Below is a small trained network, with its code and all its weights. Each question gives an input and a class and asks what happens when units are switched off, that is, made to give their printed mean instead of their output.

import numpy as np


def w(rows, s, z=0):
    codes = np.array(rows[::2]) - 128.0
    scale = np.full(codes.shape[1], s)
    scale[-1] = z or s
    return codes * scale


def f(y):
    return y / 2 * (1 + np.tanh(0.7978845608 * (y + 0.044715 * y**3)))


def log_softmax(a):
    a = a - a.max(-1, keepdims=True)
    return a - np.log(np.exp(a).sum(-1, keepdims=True))


def net(x, mask):
    res = np.array(x, float).reshape(1, 7) / 4 @ E
    y = f(res @ A[0][:, :-1].T + A[0][:, -1])
    res = res + np.where(mask, y, B[0][:, -1]) @ B[0][:, :-1]
    return log_softmax(res[-1] @ U[:, :-1].T + U[:, -1])


A, B = {}, {}
E = w([
[129,115,127,129,132,122,141,121,134,132],'x0',
[149,117,122,124,119,129,143,116,129,120],'x1',
[190,62,196,161,98,72,96,207,67,174],'x2',
[138,152,184,114,217,171,183,75,25,151],'x3',
[140,55,79,155,160,198,61,152,124,139],'x4',
[213,123,149,1,174,110,68,163,177,195],'x5',
[143,130,133,128,118,139,122,129,126,105],'x6',
],0.0082)
A[0] = w([
[103,73,121,143,70,123,146,171,236,117,64],'neuron 1',
[103,196,70,99,141,170,161,83,201,110,78],'neuron 2',
[144,186,204,147,96,73,157,161,132,116,90],'neuron 3',
[131,150,101,139,39,122,64,114,154,134,76],'neuron 4',
[125,139,133,136,162,172,139,158,97,114,253],'neuron 5',
[39,133,163,191,68,151,149,122,121,142,153],'neuron 6',
[162,89,166,176,72,83,106,155,69,174,66],'neuron 7',
[125,60,121,189,164,200,41,139,112,145,101],'neuron 8',
[145,117,221,116,161,225,175,80,70,139,32],'neuron 9',
[133,35,66,160,123,200,73,131,123,143,117],'neuron 10',
[105,202,151,105,30,45,115,83,118,122,90],'neuron 11',
[115,117,102,254,117,119,161,112,80,66,72],'neuron 12',
],0.0087,0.012)
B[0] = w([
[87,128,180,197,131,190,150,168,111,241,151],'neuron 1',
[163,84,63,160,178,161,73,142,25,75,168],'neuron 2',
[119,142,94,131,181,141,155,58,88,73,152],'neuron 3',
[94,164,144,176,110,159,108,125,144,214,139],'neuron 4',
[110,89,138,163,42,88,139,196,172,109,252],'neuron 5',
[189,130,156,75,147,115,98,149,155,111,192],'neuron 6',
[151,73,58,153,204,196,99,126,31,73,163],'neuron 7',
[112,204,94,116,149,112,120,9,137,85,172],'neuron 8',
[77,193,196,214,120,164,121,154,148,220,166],'neuron 9',
[117,142,150,120,126,85,195,34,134,130,176],'neuron 10',
[81,159,151,108,138,107,209,95,117,164,157],'neuron 11',
[163,112,180,68,164,164,79,131,190,146,184],'neuron 12',
],0.011,0.012)
U = w([
[89,147,131,218,134,163,145,152,119,211,44],'0',
[154,84,42,155,197,177,103,116,18,62,56],'1',
[106,162,105,103,159,78,206,21,120,95,82],'2',
[134,90,101,136,106,85,147,156,141,102,244],'3',
[200,115,143,8,201,131,78,148,201,150,49],'4',
[144,110,88,156,93,86,150,161,140,98,225],'5',
[116,94,101,138,94,80,139,153,134,91,204],'6',
],0.011)

Each question gives the input, the list of numbers given to net, and the class t.
The units are the neurons (one row each of A and B). Each row of codes is followed by its name. A weight is (code - 128) times the scale printed after its matrix; where a second scale follows, it is the last column's (A, B and U).
mask holds one flag per neuron, in row order. A switched-off neuron (its flag False) gives its mean, the last column of its row in B, instead of its output. The means were averaged over made-up inputs and are rounded, as every weight is.
A unit's drop is (log p(t) with every unit on - log p(t) with that unit switched off) / (log p(t) with every unit on - log p(t) with every unit switched off).
The circuit of an input: a set's keep is (log p(t) with only the set's units on - log p(t) with every unit switched off) / (log p(t) with every unit on - log p(t) with every unit switched off). Starting from all 12 units, units are removed one at a time, each time the one whose removal leaves the highest keep (on an exact tie, the one counted first), for as long as the keep stays at least 0.8.
units of the circuit, in order: the units of the circuit, biggest drop first
unit that matters most: the unit with the biggest drop
top k neurons: the k neurons with the biggest drops, biggest first
drop of u: that unit's drop, to one decimal
input [-6,-4,-8,7,-7,-1,-5], class 1: unit that matters most : neuron 2
input [3,-7,8,-8,2,-1,5], class 0: top 2 neurons : [neuron 1; neuron 4]
input [5,-1,-5,5,-5,-7,2], class 4: units of the circuit, in order : [neuron 12; neuron 6]
input [4,-8,6,0,-8,2,-3], class 2: top 2 neurons : [neuron 3; neuron 11]
input [4,-4,5,-1,7,3,2], class 2: units of the circuit, in order : [neuron 8; neuron 10]
input [8,6,-7,6,-3,-6,-4], class 5: units of the circuit, in order : [neuron 5; neuron 8]
input [5,3,-1,-5,-3,-7,4], class 4: units of the circuit, in order : [neuron 12; neuron 6]
input [3,7,-3,-4,-8,-2,-6], class 2: top 2 neurons : [neuron 11; neuron 5]
input [7,1,2,8,8,-6,-7], class 0: top 3 neurons : [neuron 9; neuron 5; neuron 3]
input [0,-5,-1,3,-2,5,6], class 6: units of the circuit, in order : [neuron 12; neuron 6]
input [5,-7,6,-7,-7,0,1], class 0: units of the circuit, in order : [neuron 1; neuron 4]
input [7,-4,-4,-6,-8,-2,7], class 2: top 3 neurons : [neuron 11; neuron 5; neuron 3]
input [-2,7,8,-8,-6,-2,-5], class 0: top 2 neurons : [neuron 1; neuron 4]
input [-8,1,5,0,2,6,-4], class 5: units of the circuit, in order : [neuron 12]
input [7,0,0,-3,-7,1,3], class 2: units of the circuit, in order : [neuron 11; neuron 5]
input [6,2,6,4,-5,-7,2], class 4: top 3 neurons : [neuron 12; neuron 6; neuron 2]
input [-1,3,-6,0,8,-6,0], class 2: top 3 neurons : [neuron 10; neuron 8; neuron 7]
input [-8,-2,-8,7,-6,-7,8], class 1: top 2 neurons : [neuron 2; neuron 6]
input [6,5,2,7,8,-5,1], class 2: top 2 neurons : [neuron 8; neuron 10]
input [1,-8,8,-6,-2,-5,4], class 1: units of the circuit, in order : [neuron 7]
input [6,-7,-8,8,8,2,1], class 0: top 3 neurons : [neuron 9; neuron 5; neuron 7]
input [-3,3,7,7,2,6,3], class 0: top 3 neurons : [neuron 9; neuron 2; neuron 6]
input [-2,0,0,-4,7,4,-1], class 2: top 2 neurons : [neuron 10; neuron 8]
input [7,5,0,1,7,-5,4], class 2: top 2 neurons : [neuron 10; neuron 8]
input [-1,1,4,-1,7,3,5], class 2: top 2 neurons : [neuron 8; neuron 10]
input [-2,2,-2,6,-5,1,6], class 0: drop of neuron 6 : 0.1
input [-7,7,-6,3,2,-8,-2], class 4: drop of neuron 9 : 0.0
input [7,8,-8,6,1,-8,2], class 1: units of the circuit, in order : [neuron 2]
input [-8,4,-6,6,-2,-2,-7], class 5: drop of neuron 7 : 0.3
